Below are the code and all the weights of a small trained network. Each question names an input and a class and asks about switching units off, where a switched-off unit gives its printed mean instead of its output.

import numpy as np


def w(rows, s, z=0):
    codes = np.array(rows[::2]) - 128.0
    scale = np.full(codes.shape[1], s)
    scale[-1] = z or s
    return codes * scale


def norm(h):
    return h / np.sqrt((h * h).mean(-1, keepdims=True) + 1e-5)


def f(y):
    return np.maximum(y, 0)


def log_softmax(a):
    a = a - a.max(-1, keepdims=True)
    return a - np.log(np.exp(a).sum(-1, keepdims=True))


def net(x, mask):
    res = np.array(x, float).reshape(1, 4) / 4 @ E
    u = 0
    for l in range(2):
        y = f(norm(res) @ A[l][:, :-1].T + A[l][:, -1])
        res = res + np.where(mask[u : u + 10], y, B[l][:, -1]) @ B[l][:, :-1]
        u += 10
    return log_softmax(norm(res)[-1] @ U[:, :-1].T + U[:, -1])


A, B = {}, {}
E = w([
[49,113,156,192,207,136,117,117,215,129],'x0',
[175,174,165,240,57,92,161,162,206,115],'x1',
[216,146,66,163,207,134,59,102,129,109],'x2',
[189,3,101,82,169,198,102,174,94,1],'x3',
],0.004)
A[0] = w([
[85,76,140,40,107,118,190,145,44,166,129],'0.n0',
[104,145,189,170,134,85,144,182,184,171,118],'0.n1',
[195,229,125,186,79,91,77,92,149,128,65],'0.n2',
[163,77,98,103,144,153,124,154,162,133,222],'0.n3',
[91,172,116,181,180,79,125,70,155,209,4],'0.n4',
[124,172,83,139,110,83,155,88,176,165,96],'0.n5',
[149,129,154,46,7,104,170,177,99,95,92],'0.n6',
[129,133,207,94,137,118,187,87,131,152,164],'0.n7',
[86,196,136,78,172,100,89,4,126,147,75],'0.n8',
[140,76,129,124,150,185,114,208,130,101,67],'0.n9',
],0.0049,0.0032)
B[0] = w([
[208,122,152,129,73,138,49,130,164,200,241],'0.n0',
[94,125,59,184,174,123,86,201,52,72,252],'0.n1',
[138,58,138,106,76,213,42,143,164,177,248],'0.n2',
[177,174,103,154,151,122,157,47,169,114,225],'0.n3',
[125,133,70,128,138,79,176,188,52,116,239],'0.n4',
[136,92,130,108,84,153,120,189,88,128,222],'0.n5',
[103,212,118,180,107,116,181,155,194,80,239],'0.n6',
[150,103,99,102,127,133,131,123,95,169,204],'0.n7',
[83,2,160,127,196,95,148,58,188,149,229],'0.n8',
[128,161,132,127,57,155,95,107,111,181,192],'0.n9',
],0.0055,0.0037)
A[1] = w([
[168,254,147,134,131,124,81,170,57,176,37],'1.n0',
[158,183,52,113,168,163,98,62,133,78,107],'1.n1',
[161,171,113,102,172,161,86,102,83,213,182],'1.n2',
[91,115,97,213,152,110,199,192,141,84,126],'1.n3',
[176,97,184,163,167,121,155,91,195,124,78],'1.n4',
[70,86,154,98,206,39,71,51,153,203,94],'1.n5',
[82,138,105,77,62,99,150,157,112,172,249],'1.n6',
[128,184,120,79,62,77,124,174,37,211,119],'1.n7',
[131,47,164,146,9,181,102,153,135,109,144],'1.n8',
[98,104,29,189,152,110,81,175,124,79,162],'1.n9',
],0.0058,0.0021)
B[1] = w([
[148,11,79,92,112,205,71,154,134,127,171],'1.n0',
[118,109,113,81,116,151,104,130,80,102,202],'1.n1',
[49,155,141,147,199,69,175,124,82,65,219],'1.n2',
[109,214,190,133,152,107,190,112,92,107,226],'1.n3',
[109,114,99,115,109,145,62,97,223,161,153],'1.n4',
[23,122,132,111,139,1,146,96,192,162,236],'1.n5',
[199,59,115,149,147,151,71,95,145,117,235],'1.n6',
[167,107,80,129,110,196,57,117,208,120,231],'1.n7',
[149,114,82,194,82,84,116,194,144,216,253],'1.n8',
[81,143,193,97,123,151,215,172,68,152,249],'1.n9',
],0.0066,0.0051)
U = w([
[247,240,131,186,50,94,218,155,151,94,91],'0',
[208,198,245,63,128,158,126,51,106,251,2],'1',
[204,196,206,60,105,174,180,6,111,255,2],'2',
[127,224,205,186,210,242,196,65,220,43,62],'3',
[16,21,72,64,223,44,70,24,209,215,198],'4',
[227,30,7,222,10,233,22,213,218,233,222],'5',
[31,194,194,253,150,54,235,254,62,229,196],'6',
[169,60,27,45,219,235,58,88,20,34,140],'7',
],0.0074,0.0052)

Each question gives the input, the list of numbers given to net, and the class t.
The units are the neurons (one row each of A and B). Each row of codes is followed by its name. A weight is (code - 128) times the scale printed after its matrix; where a second scale follows, it is the last column's (A, B and U).
mask holds one flag per neuron, layer by layer. A switched-off neuron (its flag False) gives its mean, the last column of its row in B, instead of its output. The means were averaged over made-up inputs and are rounded, as every weight is.
A unit's drop is (log p(t) with every unit on - log p(t) with that unit switched off) / (log p(t) with every unit on - log p(t) with every unit switched off).
The circuit of an input: a set's keep is (log p(t) with only the set's units on - log p(t) with every unit switched off) / (log p(t) with every unit on - log p(t) with every unit switched off). Starting from the 12 units with the biggest drops (on a tie, the unit counted first), units are removed one at a time, each time the one whose removal leaves the highest keep (on an exact tie, the one counted first), for as long as the keep stays at least 0.8.
circuit, biggest first: the units of the circuit, biggest drop first
most important unit: the unit with the biggest drop
k most important neurons: the k neurons with the biggest drops, biggest first
k most important neurons of layer l: the k neurons of layer l with the biggest drops, biggest first
drop when u is switched off: that unit's drop, to one decimal
input [8,3,1,7], class 3: most important unit => 0.n2
input [4,-6,8,3], class 4: 3 most important neurons of layer 0 => 0.n1; 0.n4; 0.n5
input [0,2,-4,-2], class 5: 3 most important neurons => 0.n8; 1.n7; 0.n7
input [7,0,6,5], class 7: 2 most important neurons => 0.n8; 1.n1
input [-3,6,-6,3], class 0: circuit, biggest first => 0.n6; 1.n5
input [5,8,6,1], class 6: circuit, biggest first => 1.n9; 1.n7
input [1,5,-4,6], class 6: 2 most important neurons of layer 1 => 1.n3; 1.n7
input [0,7,-1,5], class 6: 2 most important neurons of layer 0 => 0.n0; 0.n2
input [0,-6,-8,-8], class 4: 2 most important neurons => 0.n8; 1.n5
input [-1,8,-1,3], class 6: 2 most important neurons => 0.n0; 1.n3
input [7,8,4,3], class 6: 2 most important neurons of layer 1 => 1.n9; 1.n7
input [4,6,-4,7], class 6: 2 most important neurons of layer 1 => 1.n3; 1.n7
input [-2,8,-6,8], class 0: 2 most important neurons => 0.n6; 0.n2
input [0,1,-3,-3], class 5: circuit, biggest first => 1.n7
input [5,-2,-7,-3], class 4: 3 most important neurons of layer 0 => 0.n6; 0.n7; 0.n0
input [5,1,6,5], class 7: 2 most important neurons of layer 0 => 0.n8; 0.n6
input [-3,-4,6,-1], class 4: 2 most important neurons of layer 0 => 0.n8; 0.n1
input [-6,7,-3,6], class 0: 2 most important neurons of layer 0 => 0.n6; 0.n2
input [-4,-2,5,-2], class 4: drop when 0.n8 is switched off => 0.1
input [-7,6,3,-7], class 5: drop when 0.n7 is switched off => 0.0
input [4,-2,-5,5], class 5: most important unit => 0.n8
input [-5,7,-4,3], class 0: drop when 0.n6 is switched off => 1.4
